Here is a tiny trained network, its code and every weight. The questions are about switching its units off for an input and a target symbol, where a switched-off unit gives its printed mean instead of its output.

import numpy as np


def w(rows, s, z=0):
    codes = np.array(rows[::2]) - 128.0
    scale = np.full(codes.shape[1], s)
    scale[-1] = z or s
    return codes * scale


def f(y):
    return y / 2 * (1 + np.tanh(0.7978845608 * (y + 0.044715 * y**3)))


def softmax(a):
    e = np.exp(a - a.max(-1, keepdims=True))
    return e / e.sum(-1, keepdims=True)


def log_softmax(a):
    a = a - a.max(-1, keepdims=True)
    return a - np.log(np.exp(a).sum(-1, keepdims=True))


def net(x, mask):
    ids = ['Γβδεηθτω'.index(c) for c in x.split()]
    T = len(ids)
    res = E[ids] + P[:T]
    q, k, v = (res @ M[0].T for M in (Q, K, V))
    z = softmax(np.where(np.tri(T) > 0, q @ k.T / 4**0.5, -1e9)) @ v
    res = res + np.where(mask[0], z, O[0][:, -1]) @ O[0][:, :-1]
    y = f(res @ A[0][:, :-1].T + A[0][:, -1])
    res = res + np.where(mask[1:13], y, B[0][:, -1]) @ B[0][:, :-1]
    return log_softmax(res[-1] @ U[:, :-1].T + U[:, -1])


Q, K, V, O, A, B = {}, {}, {}, {}, {}, {}
E = w([
[47,130,149,95,171,84],'Γ',
[62,197,177,101,70,163],'β',
[144,3,60,171,157,97],'δ',
[154,151,155,139,83,205],'ε',
[167,8,125,76,110,152],'η',
[149,187,142,148,26,120],'θ',
[193,96,109,176,152,84],'τ',
[106,145,119,133,93,35],'ω',
],0.018)
P = w([
[241,106,113,55,133,108],'0',
[135,175,85,105,183,136],'1',
[190,127,135,79,130,109],'2',
[76,176,111,139,146,137],'3',
[137,136,156,108,110,112],'4',
[23,160,127,174,89,138],'5',
[79,137,174,140,81,114],'6',
[39,95,92,185,5,137],'7',
],0.016)
Q[0] = w([
[98,201,57,42,117,18],'h0',
[151,157,8,75,152,204],'h0',
[228,211,141,244,87,106],'h0',
[146,94,118,209,175,90],'h0',
],0.012)
K[0] = w([
[94,177,83,50,102,4],'h0',
[144,114,146,117,155,158],'h0',
[214,223,122,233,87,104],'h0',
[140,69,127,222,190,44],'h0',
],0.021)
V[0] = w([
[124,148,250,171,205,130],'h0',
[111,124,179,150,141,127],'h0',
[196,154,121,78,180,132],'h0',
[153,129,118,107,139,131],'h0',
],0.011)
O[0] = w([
[154,2,33,26,63,128,4],'h0',
[153,91,107,90,127,132,96],'h0',
[21,77,125,133,48,131,87],'h0',
[79,124,147,141,119,140,124],'h0',
],0.0056,0.0044)
A[0] = w([
[36,110,96,170,88,159,228],'n0',
[163,148,150,125,220,144,221],'n1',
[67,83,95,165,43,119,5],'n2',
[252,126,108,85,172,111,23],'n3',
[33,106,96,198,77,136,75],'n4',
[211,118,146,93,182,166,81],'n5',
[104,121,140,115,91,126,2],'n6',
[58,157,111,175,75,139,138],'n7',
[213,132,137,97,135,110,31],'n8',
[110,150,137,129,114,171,172],'n9',
[199,128,140,85,175,85,83],'n10',
[93,143,149,154,126,91,69],'n11',
],0.024,0.006)
B[0] = w([
[176,133,138,178,136,143,212],'n0',
[131,160,101,84,155,147,164],'n1',
[108,144,44,67,153,210,142],'n2',
[218,155,119,49,85,113,144],'n3',
[91,106,150,112,72,84,196],'n4',
[146,72,3,145,134,187,133],'n5',
[146,104,133,154,97,184,131],'n6',
[126,74,146,128,204,147,246],'n7',
[114,56,134,187,90,151,141],'n8',
[113,163,84,104,77,86,189],'n9',
[63,155,157,160,156,216,153],'n10',
[150,158,97,128,68,150,185],'n11',
],0.026,0.011)
U = w([
[195,210,79,157,231,113,246],'Γ',
[155,58,206,255,101,9,154],'β',
[74,42,91,136,140,161,74],'δ',
[68,123,155,16,49,62,195],'ε',
[216,127,209,108,82,175,55],'η',
[100,149,41,156,47,106,31],'θ',
[24,116,196,88,140,145,115],'τ',
[92,198,121,238,81,162,2],'ω',
],0.0062,0.0052)

Each question gives the input, a string of symbols that net reads in full, and the target symbol t.
The units are the heads (4 rows each of Q, K, V and O) and the neurons (one row each of A and B). Each row of codes is followed by its name. A weight is (code - 128) times the scale printed after its matrix; where a second scale follows, it is the last column's (O, A, B and U).
mask holds one flag per unit, heads first, then neurons. A switched-off unit (its flag False) gives its mean, the last column of its rows in O or B, instead of its output. The means were averaged over made-up inputs and are rounded, as every weight is.
A unit's drop is (log p(t) with every unit on - log p(t) with that unit switched off) / (log p(t) with every unit on - log p(t) with every unit switched off).
The circuit of an input: a set's keep is (log p(t) with only the set's units on - log p(t) with every unit switched off) / (log p(t) with every unit on - log p(t) with every unit switched off). Starting from the 12 units with the biggest drops (on a tie, the unit counted first), units are removed one at a time, each time the one whose removal leaves the highest keep (on an exact tie, the one counted first), for as long as the keep stays at least 0.8.
units of the circuit, in order: the units of the circuit, biggest drop first
most important unit: the unit with the biggest drop
k most important neurons: the k neurons with the biggest drops, biggest first
input τ ω ω, target ω: most important unit => n10
input β τ Γ ε τ θ ε ε, target δ: 2 most important neurons => [n2 n7]
input δ β τ τ ε η ε δ, target β: 3 most important neurons => [n4 n0 n7]
input β ω β β τ η, target Γ: units of the circuit, in order => [h0 n4]
input Γ θ δ Γ δ Γ, target δ: units of the circuit, in order => [n2 n7 n4 n0]
input ε τ τ τ β δ η, target δ: units of the circuit, in order => [n5 h0]
input Γ η β δ τ ω θ, target β: units of the circuit, in order => [h0 n8 n2]
input η τ θ η τ τ τ ε, target Γ: units of the circuit, in order => [h0 n7]
input η ε Γ τ Γ θ η ε, target β: 2 most important neurons => [n0 n4]
input Γ η Γ δ τ τ τ, target η: units of the circuit, in order => [n3 h0]
input β ω τ ω, target β: units of the circuit, in order => [n4 n0]
input β τ τ β ω, target ω: 3 most important neurons => [n10 n11 n7]
input η η Γ ε τ τ δ, target Γ: units of the circuit, in order => [h0 n1]
input β Γ τ τ, target β: units of the circuit, in order => [h0 n4 n0]
input θ β τ η τ Γ, target Γ: units of the circuit, in order => [h0 n4]
input Γ Γ θ, target β: units of the circuit, in order => [n8]
input Γ ω ε τ τ θ Γ Γ, target δ: 4 most important neurons => [n2 n4 n7 n0]
input θ ε Γ θ η ε Γ ε, target δ: 4 most important neurons => [n7 n2 n4 n0]
input ω θ τ η Γ δ β ω, target β: 2 most important neurons => [n7 n4]
input θ θ θ ε β τ ω θ, target δ: most important unit => n7
input β η Γ τ τ Γ, target β: 3 most important neurons => [n0 n4 n1]
